Below are the code and all the weights of a small trained network. Each question names an input and a class and asks about switching units off, where a switched-off unit gives its printed mean instead of its output.

import numpy as np


def w(rows, s, z=0):
    codes = np.array(rows[::2]) - 128.0
    scale = np.full(codes.shape[1], s)
    scale[-1] = z or s
    return codes * scale


def f(y):
    return np.maximum(y, 0)


def log_softmax(a):
    a = a - a.max(-1, keepdims=True)
    return a - np.log(np.exp(a).sum(-1, keepdims=True))


def net(x, mask):
    res = np.array(x, float).reshape(1, 3) / 4 @ E
    y = f(res @ A[0][:, :-1].T + A[0][:, -1])
    res = res + np.where(mask, y, B[0][:, -1]) @ B[0][:, :-1]
    return log_softmax(res[-1] @ U[:, :-1].T + U[:, -1])


A, B = {}, {}
E = w([
[130,1,73],'x0',
[218,166,200],'x1',
[211,132,33],'x2',
],0.0079)
A[0] = w([
[141,129,59,68],'N1',
[246,89,151,129],'N2',
[29,248,191,155],'N3',
[135,103,116,163],'N4',
[161,104,144,141],'N5',
[43,158,236,171],'N6',
[178,208,188,102],'N7',
[72,133,153,195],'N8',
[177,193,231,166],'N9',
[55,131,149,127],'N10',
[46,225,163,168],'N11',
[142,152,84,253],'N12',
[101,102,114,205],'N13',
[89,69,96,146],'N14',
[117,122,147,79],'N15',
[185,137,105,165],'N16',
[98,81,103,142],'N17',
[120,103,137,82],'N18',
[91,82,72,113],'N19',
[233,206,73,145],'N20',
],0.017,0.0034)
B[0] = w([
[186,119,142,167],'N1',
[67,128,156,193],'N2',
[40,135,175,248],'N3',
[113,158,106,155],'N4',
[93,140,110,150],'N5',
[203,132,82,233],'N6',
[104,183,177,202],'N7',
[111,154,137,179],'N8',
[154,253,149,221],'N9',
[107,135,158,178],'N10',
[61,126,162,223],'N11',
[134,143,72,177],'N12',
[109,198,93,171],'N13',
[129,203,139,192],'N14',
[138,138,119,137],'N15',
[95,104,139,170],'N16',
[128,192,130,178],'N17',
[115,143,128,140],'N18',
[167,178,165,190],'N19',
[34,77,128,214],'N20',
],0.043,0.013)
U = w([
[249,159,90,213],'0',
[217,95,119,3],'1',
[114,163,178,156],'2',
[109,61,95,93],'3',
],0.012,0.0027)

Each question gives the input, the list of numbers given to net, and the class t.
The units are the neurons (one row each of A and B). Each row of codes is followed by its name. A weight is (code - 128) times the scale printed after its matrix; where a second scale follows, it is the last column's (A, B and U).
mask holds one flag per neuron, in row order. A switched-off neuron (its flag False) gives its mean, the last column of its row in B, instead of its output. The means were averaged over made-up inputs and are rounded, as every weight is.
A unit's drop is (log p(t) with every unit on - log p(t) with that unit switched off) / (log p(t) with every unit on - log p(t) with every unit switched off).
The circuit of an input: a set's keep is (log p(t) with only the set's units on - log p(t) with every unit switched off) / (log p(t) with every unit on - log p(t) with every unit switched off). Starting from the 12 units with the biggest drops (on a tie, the unit counted first), units are removed one at a time, each time the one whose removal leaves the highest keep (on an exact tie, the one counted first), for as long as the keep stays at least 0.8.
circuit, biggest first: the units of the circuit, biggest drop first
unit that matters most: the unit with the biggest drop
k most important neurons: the k neurons with the biggest drops, biggest first
drop of u: that unit's drop, to one decimal
input [5,3,7], class 3: circuit, biggest first => [N9; N20; N7]
input [-3,-5,8], class 3: unit that matters most => N20
input [6,-3,4], class 0: circuit, biggest first => [N3; N11]
input [5,-2,4], class 0: 3 most important neurons => [N3; N11; N20]
input [-3,-7,5], class 0: 2 most important neurons => [N3; N11]
input [3,-4,5], class 0: 2 most important neurons => [N3; N11]
input [3,0,-5], class 0: 2 most important neurons => [N3; N20]
input [-8,-7,8], class 3: 2 most important neurons => [N9; N20]
input [7,6,-7], class 0: drop of N9 => 0.0
input [3,-3,0], class 0: drop of N11 => 0.2
input [4,-7,0], class 0: drop of N20 => 0.2
input [6,5,-6], class 0: drop of N3 => 0.4
